How the elements are linked:
rz g qb
rz w jc
rz t nq
rz a td
rz l zc
rz e dz
cq g cf
cq w gp
cq t hg
cq a gf
cq l sc
cq e ff
sb g mb
sb w qt
sb t tg
sb a gd
sb l ff
sb e lg
tg g lg
tg w cq
tg t gp
tg a cf
tg l sn
tg e gf
dl g sn
dl w cn
dl a sc
dl e hn
hp w lm
hp t qq
hp a ns
hp l cj
hp e th
ch g sd
ch w lc
ch t hz
ch a cp
ch l tt
ch e fq
qq g th
qq w qb
qq t td
qq a sl
qq l jc
qq e jt
ff g tg
ff w nl
ff t sn
ff a cq
ff l dl
ff e gp
hg g ff
hg w cc
hg t dl
hg a nl
hg e sn
gp g gf
gp w hg
gp t cc
gp a ff
gp l hn
gp e nl
gq g dd
gq w mb
gq t gd
gq a hf
gq l qt
gq e tt
sd g sf
sd w cp
sd t fq
sd a tn
sd l hz
sd e jf
sc g hg
sc w hn
sc a cc
sc e dl
cc g nl
cc w dl
cc t cn
cc a sn
cc e sc
jm g rg
jm w bc
jm t sd
jm a gg
jm l ch
jm e sf
nq g dz
nq w cz
nq t rg
nq a bt
nq l jm
nq e ms
td g jt
td w dz
td t bt
td a cj
td l cz
td e rz
nl g cq
nl w sn
nl t sc
nl a gp
nl l cn
nl e hg
lg g bl
lg w cf
lg t gf
lg a sb
lg l gp
lg e qt
bt g rz
bt w ms
bt t zc
bt a jc
bt l gg
bt e nq
fq g jf
fq w dd
fq t hf
fq a ch
fq l mb
fq e lc
mb g hf
mb w gd
mb t lg
mb a tt
mb l tg
mb e bl
dd g ch
dd w hf
dd t tt
dd a lc
dd l gd
dd e hz
hz g fq
hz w gq
hz t mb
hz a dd
hz l sb
hz e hf
rg g ms
rg w gg
rg t sf
rg a zc
rg l sd
rg e sz
ns w th
ns t sl
ns a nm
ns l qb
ns e hp
sl g hp
sl w jt
sl t cj
sl a lm
sl l dz
sl e qq
jf g bc
jf w ch
jf t lc
jf a sd
jf l hf
jf e cp
bl g gq
bl w sb
bl t qt
bl a mb
bl l gf
bl e gd
bc g gg
bc w sd
bc t cp
bc a sf
bc l lc
bc e tn
cp g tn
cp w fq
cp t dd
cp a jf
cp l gq
cp e ch
zc g nq
zc w sz
zc t jm
zc a cz
zc l tn
zc e rg
qb g sl
qb w td
qb t dz
qb a jt
qb l nq
qb e cj
jt g lm
jt w cj
jt t rz
jt a qq
jt l bt
jt e qb
gd g tt
gd w lg
gd t cf
gd a bl
gd l cq
gd e sb
cn g sc
cn a hn
qt g gd
qt w tg
qt t cq
qt a lg
qt l nl
qt e cf
hn g cc
hn a dl
hn e cn
dz g cj
dz w bt
dz t ms
dz a rz
dz l rg
dz e jc
ms g jc
ms w zc
ms t sz
ms a nq
ms l sf
ms e cz
th g nm
th w sl
th t jt
th a hp
th l td
th e lm
sn g gp
sn w sc
sn t hn
sn a hg
sn e cc
nm w hp
nm t lm
nm l jt
nm e ns
hf g lc
hf w tt
hf t bl
hf a hz
hf l lg
hf e gq
gf g qt
gf w ff
gf t nl
gf a tg
gf l cc
gf e cq
tn g jm
tn w jf
tn t ch
tn a bc
tn l dd
tn e sd
jc g td
jc w nq
jc t cz
jc a dz
jc l sz
jc e bt
cz g bt
cz w rg
cz t gg
cz a ms
cz l bc
cz e zc
cj g qq
cj w rz
cj t jc
cj a qb
cj l ms
cj e td
lm g ns
lm w qq
lm t qb
lm a th
lm l rz
lm e sl
sf g sz
sf w tn
sf t jf
sf a jm
sf l fq
sf e bc
cf g sb
cf w gf
cf t ff
cf a qt
cf l hg
cf e tg
gg g zc
gg w sf
gg t tn
gg a sz
gg l cp
gg e jm
sz g cz
sz w jm
sz t bc
sz a rg
sz l jf
sz e gg
lc g cp
lc w hz
lc t gq
lc a fq
lc l bl
lc e dd
tt g hz
tt w bl
tt t sb
tt a gq
tt l cf
tt e mb

The rows follow the links: the fewer symbols apart two elements are, the more alike their rows tend to be.

Each row is also shifted at random along 4 hidden directions that mean nothing.

Some elements, each with a row of numbers:
cz: [58, -22, 22, 30, 20, 33, 20, -67, 5, -20, 13, 6, 17, 89, -21, -13, -15, 2, -16, 23, -34, 5, -40, 13, -7, 26, 32, 16, 24, 5, -9, -15, 35, -10, 24, -10, 47, -33, 18, 32, 22, 6, 22, 1, -55, -21, 61, -30, 27, 31, -16, 27, 17]
gq: [83, 6, -42, -36, -26, -48, 11, 13, -30, 19, 34, 48, -12, -71, 49, 25, 2, -2, -1, -6, 36, 3, 22, -23, 7, -22, -19, 13, -41, 3, 43, 21, -20, 13, -9, 20, -45, 25, 7, -11, -34, -21, -24, -24, 69, 6, -58, 25, 24, -25, 4, -14, -19]
mb: [-172, 22, 54, -33, -20, -5, -36, 24, 18, -2, -6, -120, -30, -15, -38, 35, 15, -92, -47, -46, -36, -17, -5, -24, 44, 14, -3, -1, -22, -7, -116, -9, -6, 20, -34, 24, 24, 35, -77, 25, -32, -21, -4, 15, -84, 18, 58, 5, -46, -55, 1, -11, -18]
qt: [-90, 17, -1, 3, -28, -6, 1, -36, -30, 16, 12, 18, -26, 39, 2, 29, 15, -11, -14, 11, -11, 26, -1, 17, -6, -14, -19, 29, 5, -10, 9, 26, 35, 22, 1, 26, 2, 25, 6, 17, -25, -29, -8, -1, -2, 37, 16, 9, 28, 6, 16, -13, -7]
th: [-12, -16, -32, 50, 24, -25, -14, -36, 3, -8, -8, 55, 25, 18, 52, -19, -4, -77, -65, 39, -46, -7, -39, 37, 3, 23, 0, 31, 51, 3, 2, -14, 47, -15, 36, -18, 65, -27, 50, 26, 27, 1, 21, 39, -30, -13, 62, -28, 24, 34, -4, 25, 27]
tt: [82, 11, 22, -26, -29, 15, 22, -31, -26, 10, 29, -11, -27, 41, -30, 31, 5, 38, 21, -9, 12, 24, 9, -14, -6, -14, 0, 10, -28, -4, 8, 22, 6, 22, -12, 29, -26, 23, -19, 9, -31, -23, -13, -31, 5, 22, -10, 14, 22, -10, 5, -13, -19]
nm: [-90, -13, -2, 26, 29, 20, -1, 13, 22, -13, -25, 7, 25, 6, -5, -34, -9, 26, 18, 12, 1, -10, -4, 13, -13, 9, 11, -19, 26, 3, 11, -17, -7, -21, 12, -29, 11, -30, 18, -15, 37, 29, 13, 13, 0, -22, -2, -15, -15, 23, -6, 13, 17]
gg: [-9, -25, 26, -19, 26, 46, 36, 19, 25, -22, 8, -24, 25, 1, -46, -30, -26, 105, 73, -19, 43, -14, 12, -37, -12, 9, 40, -46, -31, 15, 21, -21, -55, -21, -8, -23, -37, -32, -17, -27, 23, 39, 4, -37, 20, -48, -51, -5, -19, -1, -24, 11, -1]
jf: [-82, -24, -16, -32, 9, -2, 38, 8, -3, -8, 37, 31, 19, -41, 12, -10, -24, 65, 41, -10, 49, -11, 12, -41, -3, -1, 24, -17, -47, 16, 48, -5, -46, -13, -3, -8, -45, -16, 4, -20, -1, 15, -9, -43, 57, -42, -65, 5, 14, -12, -20, 8, -8]
gf: [56, 20, -19, -8, -29, -49, -25, -7, -22, 19, 9, 7, -26, -28, 39, 35, 18, -90, -59, 1, -24, 5, -4, 8, 22, -8, -31, 36, -2, -9, -24, 19, 28, 23, -5, 28, 15, 36, -4, 22, -35, -37, -11, 18, -9, 33, 28, 12, 12, -20, 15, -13, -10]
jc: [-23, -27, -46, 23, 27, -1, 29, -10, -3, -6, 6, 92, 36, -7, 38, -36, -20, 64, 31, 33, 28, 0, -1, 10, -29, -2, 11, -5, 13, 12, 85, -5, -7, -25, 27, -29, -14, -38, 60, -21, 33, 26, 6, -12, 63, -33, -45, -9, 30, 39, -10, 17, 18]
dz: [24, -21, 7, 38, 22, 30, 21, -60, 1, -16, 5, 32, 21, 83, -10, -21, -12, 24, -2, 32, -22, 10, -32, 23, -19, 18, 25, 13, 32, 4, 20, -10, 34, -14, 29, -16, 36, -35, 35, 20, 29, 12, 21, 2, -29, -17, 41, -28, 30, 43, -10, 24, 21]
zc: [205, -22, -4, 2, 21, -8, 8, -12, 12, -16, 16, 5, 22, -9, 16, -12, -18, -28, -25, 3, -10, -19, -23, -14, 13, 23, 22, 4, -5, 11, -11, -22, -5, -14, 10, -13, 22, -23, 5, 14, 13, 10, 10, 0, -20, -37, 21, -17, 6, -2, -19, 22, 8]
fq: [-42, -9, 1, -57, -7, 4, 34, 35, -3, 0, 34, -11, 1, -59, -14, 5, -16, 80, 61, -33, 64, -10, 33, -58, 2, -13, 16, -33, -68, 12, 32, 1, -67, -1, -25, 4, -73, 6, -29, -31, -18, 10, -21, -54, 63, -28, -88, 22, -8, -35, -15, -8, -24]
tn: [42, -24, 11, -5, 11, 19, 37, -49, -5, -15, 38, 14, 15, 44, -11, -3, -22, 30, 7, 6, 2, 1, -22, -20, -2, 17, 35, 7, -17, 11, 14, -10, 1, -8, 11, -2, 6, -24, 7, 18, 4, 4, 7, -28, -11, -34, 10, -15, 30, 9, -22, 21, 3]
nl: [-39, 17, -56, -7, -25, -63, -19, 23, -27, 26, 3, 58, -15, -73, 70, 21, 16, -50, -31, 9, 10, 5, 18, 10, 6, -24, -42, 24, -3, -6, 31, 26, 8, 13, -1, 17, -18, 32, 24, -9, -26, -25, -19, 13, 56, 29, -32, 22, 16, -11, 19, -18, -8]
cf: [-97, 21, 38, 8, -29, 26, 1, -59, -24, 10, 7, -26, -35, 100, -43, 33, 18, -5, -11, 6, -32, 34, -11, 21, -7, -6, -7, 28, 13, -14, -25, 23, 50, 25, -1, 31, 20, 24, -13, 33, -24, -31, 1, 0, -50, 46, 55, 1, 23, 10, 16, -12, -7]
cj: [14, -19, -23, 8, 30, -9, -1, 30, 22, -12, -11, 21, 31, -49, 26, -32, -15, 5, 6, 4, 14, -24, 0, -6, 1, 10, 10, -19, 4, 10, 17, -20, -26, -24, 8, -29, 0, -27, 16, -20, 28, 28, 7, 6, 22, -37, -23, -10, -14, 5, -13, 15, 13]
sz: [-76, -22, 7, 3, 27, -1, -1, 4, 27, -21, 2, -22, 25, -16, 5, -19, -17, -35, -24, -6, -14, -27, -22, -16, 18, 29, 25, -8, -1, 11, -33, -30, -13, -19, 5, -20, 29, -26, -8, 10, 19, 17, 13, 8, -35, -41, 28, -20, -14, -7, -21, 23, 11]
nq: [-29, -17, 16, 13, 29, 5, -10, -1, 29, -21, -8, -31, 23, 2, -4, -19, -13, -47, -31, -1, -29, -25, -27, -4, 17, 31, 23, -5, 14, 8, -45, -30, 0, -16, 7, -20, 43, -26, -8, 15, 23, 16, 18, 18, -54, -32, 47, -25, -18, -1, -18, 23, 14]
hp: [-21, -10, 2, 5, 31, -17, -35, 56, 45, -17, -32, -47, 25, -69, 15, -26, -5, -73, -36, -17, -20, -42, -10, -8, 29, 25, 6, -22, 12, 6, -61, -36, -25, -21, -4, -28, 33, -17, -19, -6, 26, 24, 11, 35, -37, -31, 25, -15, -52, -19, -13, 15, 12]
lc: [65, 0, 26, -43, -17, 0, 15, -8, -5, -2, 36, -44, -15, -6, -22, 27, -7, -4, -1, -29, 8, -4, 0, -41, 21, 5, 15, 1, -48, 5, -30, 1, -19, 13, -20, 22, -17, 17, -42, 13, -31, -15, -11, -29, -15, -7, 0, 9, 1, -37, -11, -3, -20]

From each start, follow one symbol. Which element do you reach?
Answers are names.
start [-8, 15, 16, -17, -28, -1, 4, -22, -21, 11, 17, -17, -27, 28, -16, 32, 11, -6, -6, -9, -5, 17, 3, -6, 4, -10, -8, 17, -16, -6, -12, 18, 15, 21, -11, 28, -7, 26, -19, 15, -31, -26, -9, -12, -11, 27, 11, 12, 14, -13, 8, -13, -15]
e: gd
start [1, -3, -34, -27, -19, -39, 17, -14, -28, 12, 42, 49, -7, -39, 44, 23, -5, -10, -13, 1, 21, 4, 5, -20, 8, -10, -7, 21, -34, 5, 35, 17, -6, 10, -2, 19, -26, 16, 11, 5, -29, -22, -16, -23, 45, -1, -31, 15, 35, -16, -2, -4, -13]
g: ch
start [5, -15, -38, -40, -4, -50, 14, 18, -10, 2, 43, 32, 9, -90, 55, 10, -15, -25, -17, -13, 30, -21, 5, -43, 23, 0, 4, 5, -50, 14, 20, -2, -37, -2, -7, 5, -29, 5, -1, -5, -22, -7, -15, -24, 48, -32, -44, 11, 14, -35, -16, 5, -12]
g: sd
start [-22, -18, 30, -4, 29, 33, 8, 17, 34, -23, -10, -46, 22, 3, -35, -27, -17, 28, 23, -15, 3, -21, -7, -21, 3, 22, 32, -32, -6, 10, -25, -30, -31, -20, -3, -23, 5, -29, -21, -8, 27, 31, 13, -6, -27, -38, 3, -15, -29, -4, -20, 16, 7]
a: nq
start [0, -16, 2, 23, 27, 11, -1, -5, 20, -15, -13, 4, 24, 13, 1, -25, -10, -7, -7, 12, -14, -12, -17, 10, -2, 19, 16, -6, 22, 5, -6, -20, 4, -18, 15, -23, 28, -28, 14, 3, 29, 20, 16, 14, -22, -24, 23, -20, -5, 18, -11, 18, 17]
a: qq
start [-52, 17, 1, 11, -31, -7, 2, -62, -36, 16, 19, 23, -29, 68, 3, 34, 16, -30, -31, 20, -28, 32, -15, 25, -4, -9, -17, 44, 13, -12, 2, 27, 56, 25, 8, 31, 20, 24, 14, 34, -28, -38, -3, 2, -21, 42, 43, 3, 43, 13, 16, -9, -5]
e: qt
start [60, -24, -13, 15, 13, -33, 3, -62, -3, -15, 35, 24, 17, 18, 45, 6, -14, -104, -86, 19, -50, -14, -54, -2, 28, 35, 21, 44, 8, 9, -32, -18, 39, -6, 23, 0, 66, -19, 18, 52, -1, -16, 17, 14, -57, -29, 79, -29, 36, 2, -20, 32, 13]
w: sd
start [42, 6, -1, -34, -23, -16, 11, -4, -20, 10, 30, -3, -18, -20, 4, 28, 1, 1, 0, -16, 16, 6, 10, -25, 11, -10, -4, 9, -38, 1, 3, 14, -11, 16, -15, 24, -27, 24, -18, 4, -33, -20, -15, -23, 19, 8, -22, 17, 13, -26, 0, -11, -19]
e: gq
start [-95, 1, -31, -54, -15, -32, 14, 59, -10, 11, 23, 19, -2, -108, 29, 10, -6, 42, 39, -27, 65, -13, 42, -45, 6, -23, -9, -23, -60, 8, 42, 10, -63, 2, -24, 7, -75, 19, -15, -39, -25, 1, -27, -35, 89, -13, -100, 31, -8, -39, -3, -17, -23]
l: sb
start [-73, -17, -9, 15, 30, 4, -2, 23, 26, -15, -17, 5, 29, -25, 9, -34, -12, 8, 8, 4, 4, -21, -5, 0, -2, 13, 13, -21, 13, 9, 5, -22, -19, -24, 9, -30, 8, -29, 13, -14, 32, 29, 11, 10, 3, -33, -7, -14, -18, 10, -12, 15, 15]
a: jt
start [-12, -14, -8, -39, 2, -39, 1, 17, 8, -9, 35, -21, 7, -76, 30, 11, -15, -62, -38, -26, 4, -31, -9, -47, 39, 18, 16, 2, -46, 13, -34, -16, -32, -3, -13, 5, 0, 3, -29, 11, -19, -6, -6, -11, -7, -37, -1, 0, -7, -45, -22, 11, -11]
a: jf
start [-104, -19, 32, -12, 12, 15, 15, -29, 14, -20, 26, -41, 10, 28, -23, 1, -17, -21, -20, -13, -18, -14, -28, -27, 20, 29, 35, 2, -18, 10, -43, -21, -4, -5, -1, -1, 26, -17, -24, 27, 1, 2, 11, -12, -54, -33, 41, -18, 2, -14, -23, 21, 0]
g: sf
start [-155, -24, 7, -11, 26, 13, 17, 12, 22, -19, 9, -12, 26, -22, -7, -23, -23, 26, 18, -11, 16, -23, -6, -29, 6, 18, 30, -24, -19, 14, -2, -25, -35, -20, -1, -21, -6, -28, -8, -10, 19, 26, 7, -15, 0, -47, -16, -11, -13, -6, -23, 18, 4]
e: bc
start [-37, 20, -7, -14, -27, -32, -21, 6, -16, 16, 4, -9, -25, -25, 18, 30, 17, -58, -35, -8, -12, 5, 5, 2, 16, -10, -25, 20, -6, -8, -23, 16, 13, 19, -11, 24, 3, 33, -14, 11, -30, -28, -12, 11, -6, 30, 13, 14, 1, -21, 13, -15, -11]
a: cf
